Below are the code and all the weights of a small trained network. Each question names an input and a class and asks about switching units off, where a switched-off unit gives its printed mean instead of its output.

import numpy as np


def w(rows, s, z=0):
    codes = np.array(rows[::2]) - 128.0
    scale = np.full(codes.shape[1], s)
    scale[-1] = z or s
    return codes * scale


def norm(h):
    return h / np.sqrt((h * h).mean(-1, keepdims=True) + 1e-5)


def f(y):
    return np.maximum(y, 0)


def log_softmax(a):
    a = a - a.max(-1, keepdims=True)
    return a - np.log(np.exp(a).sum(-1, keepdims=True))


def net(x, mask):
    res = np.array(x, float).reshape(1, 8) / 4 @ E
    u = 0
    for l in range(3):
        y = f(norm(res) @ A[l][:, :-1].T + A[l][:, -1])
        res = res + np.where(mask[u : u + 11], y, B[l][:, -1]) @ B[l][:, :-1]
        u += 11
    return log_softmax(norm(res)[-1] @ U[:, :-1].T + U[:, -1])


A, B = {}, {}
E = w([
[123,144,68,104],'x0',
[220,229,117,108],'x1',
[112,108,4,55],'x2',
[46,107,228,34],'x3',
[128,62,145,158],'x4',
[239,75,153,83],'x5',
[29,111,151,241],'x6',
[159,148,103,189],'x7',
],0.0034)
A[0] = w([
[120,141,95,139,7],'0.n1',
[155,124,145,79,47],'0.n2',
[119,156,246,200,240],'0.n3',
[152,215,179,78,94],'0.n4',
[138,107,123,135,52],'0.n5',
[80,64,103,94,111],'0.n6',
[249,37,118,153,109],'0.n7',
[107,140,88,154,75],'0.n8',
[134,134,145,156,74],'0.n9',
[130,145,140,158,129],'0.n10',
[92,74,217,49,172],'0.n11',
],0.012,0.0012)
B[0] = w([
[137,86,79,136,147],'0.n1',
[124,141,179,104,165],'0.n2',
[122,6,37,212,254],'0.n3',
[198,220,101,46,201],'0.n4',
[144,137,133,109,135],'0.n5',
[148,15,122,164,185],'0.n6',
[203,254,89,97,214],'0.n7',
[144,45,123,97,162],'0.n8',
[139,115,127,156,149],'0.n9',
[162,90,151,146,155],'0.n10',
[66,4,128,48,234],'0.n11',
],0.015,0.0072)
A[1] = w([
[41,87,143,169,67],'1.n1',
[188,157,146,79,133],'1.n2',
[147,115,137,140,94],'1.n3',
[208,139,146,106,157],'1.n4',
[47,122,82,126,80],'1.n5',
[1,107,152,208,98],'1.n6',
[106,135,138,131,73],'1.n7',
[136,129,152,131,53],'1.n8',
[83,103,201,130,99],'1.n9',
[53,152,66,98,3],'1.n10',
[71,138,87,119,35],'1.n11',
],0.01,0.0016)
B[1] = w([
[161,85,167,63,229],'1.n1',
[23,194,122,165,252],'1.n2',
[152,118,73,135,147],'1.n3',
[24,184,78,143,247],'1.n4',
[179,103,158,83,191],'1.n5',
[81,107,170,5,213],'1.n6',
[101,139,152,130,128],'1.n7',
[92,148,120,125,128],'1.n8',
[167,85,68,119,158],'1.n9',
[123,127,89,22,141],'1.n10',
[144,126,132,91,138],'1.n11',
],0.013,0.0037)
A[2] = w([
[150,142,86,174,134],'2.n1',
[116,184,134,138,115],'2.n2',
[111,155,53,183,87],'2.n3',
[153,107,100,138,127],'2.n4',
[49,82,160,190,5],'2.n5',
[7,101,84,143,145],'2.n6',
[139,126,163,127,114],'2.n7',
[15,61,166,169,104],'2.n8',
[60,141,87,147,119],'2.n9',
[19,66,168,194,81],'2.n10',
[254,199,186,45,188],'2.n11',
],0.0099,0.0011)
B[2] = w([
[126,123,228,206,200],'2.n1',
[27,107,198,162,188],'2.n2',
[85,86,226,254,240],'2.n3',
[165,101,199,164,204],'2.n4',
[74,127,184,57,184],'2.n5',
[87,73,133,109,253],'2.n6',
[148,133,86,129,129],'2.n7',
[93,69,129,40,249],'2.n8',
[85,73,51,192,185],'2.n9',
[91,98,82,6,224],'2.n10',
[31,241,235,56,209],'2.n11',
],0.0099,0.004)
U = w([
[93,243,161,79,106],'0',
[140,133,136,210,24],'1',
[80,2,129,67,252],'2',
],0.01,0.0035)

Each question gives the input, the list of numbers given to net, and the class t.
The units are the neurons (one row each of A and B). Each row of codes is followed by its name. A weight is (code - 128) times the scale printed after its matrix; where a second scale follows, it is the last column's (A, B and U).
mask holds one flag per neuron, layer by layer. A switched-off neuron (its flag False) gives its mean, the last column of its row in B, instead of its output. The means were averaged over made-up inputs and are rounded, as every weight is.
A unit's drop is (log p(t) with every unit on - log p(t) with that unit switched off) / (log p(t) with every unit on - log p(t) with every unit switched off).
The circuit of an input: a set's keep is (log p(t) with only the set's units on - log p(t) with every unit switched off) / (log p(t) with every unit on - log p(t) with every unit switched off). Starting from the 12 units with the biggest drops (on a tie, the unit counted first), units are removed one at a time, each time the one whose removal leaves the highest keep (on an exact tie, the one counted first), for as long as the keep stays at least 0.8.
circuit, biggest first: the units of the circuit, biggest drop first
unit that matters most: the unit with the biggest drop
k most important neurons: the k neurons with the biggest drops, biggest first
top k neurons in layer l: the k neurons of layer l with the biggest drops, biggest first
drop of u: that unit's drop, to one decimal
input [7,7,-1,1,-8,-7,2,-5], class 0: 2 most important neurons -> 0.n3; 0.n4
input [-3,-7,-1,-4,4,5,8,7], class 1: circuit, biggest first -> 0.n7; 0.n11; 2.n8
input [-1,0,4,-6,-5,-2,4,3], class 1: circuit, biggest first -> 0.n11; 2.n8
input [-8,7,-7,-7,5,8,2,0], class 1: unit that matters most -> 0.n3
input [-5,2,6,-2,-2,-1,0,1], class 1: top 3 neurons in layer 1 -> 1.n6; 1.n1; 1.n5
input [-3,-8,-8,-4,-2,-3,-8,8], class 1: 2 most important neurons -> 0.n7; 0.n11
input [-1,7,0,-4,-7,-5,-1,-2], class 0: circuit, biggest first -> 0.n4; 0.n11
input [8,-2,6,-5,5,-2,-6,-1], class 1: 2 most important neurons -> 0.n11; 1.n6
input [-2,0,8,2,-6,0,-6,8], class 1: 3 most important neurons -> 0.n11; 1.n2; 1.n4
input [2,4,7,-4,8,4,-7,-8], class 0: 2 most important neurons -> 0.n7; 0.n3
input [6,7,-1,-2,3,7,7,8], class 0: 2 most important neurons -> 0.n7; 0.n11
input [8,-8,8,-3,-3,7,-2,0], class 1: 3 most important neurons -> 0.n11; 0.n7; 1.n6
input [-8,4,-7,3,-7,-4,-8,1], class 0: top 2 neurons in layer 0 -> 0.n4; 0.n6
input [0,-8,-6,-2,-5,3,-8,6], class 0: circuit, biggest first -> 0.n7
input [-5,8,-6,8,2,8,-4,8], class 0: 2 most important neurons -> 0.n4; 0.n7
input [-4,-6,-1,-2,8,4,0,8], class 1: drop of 0.n7 -> 0.3
input [-5,7,-7,-2,-6,8,3,3], class 1: drop of 0.n3 -> 0.4
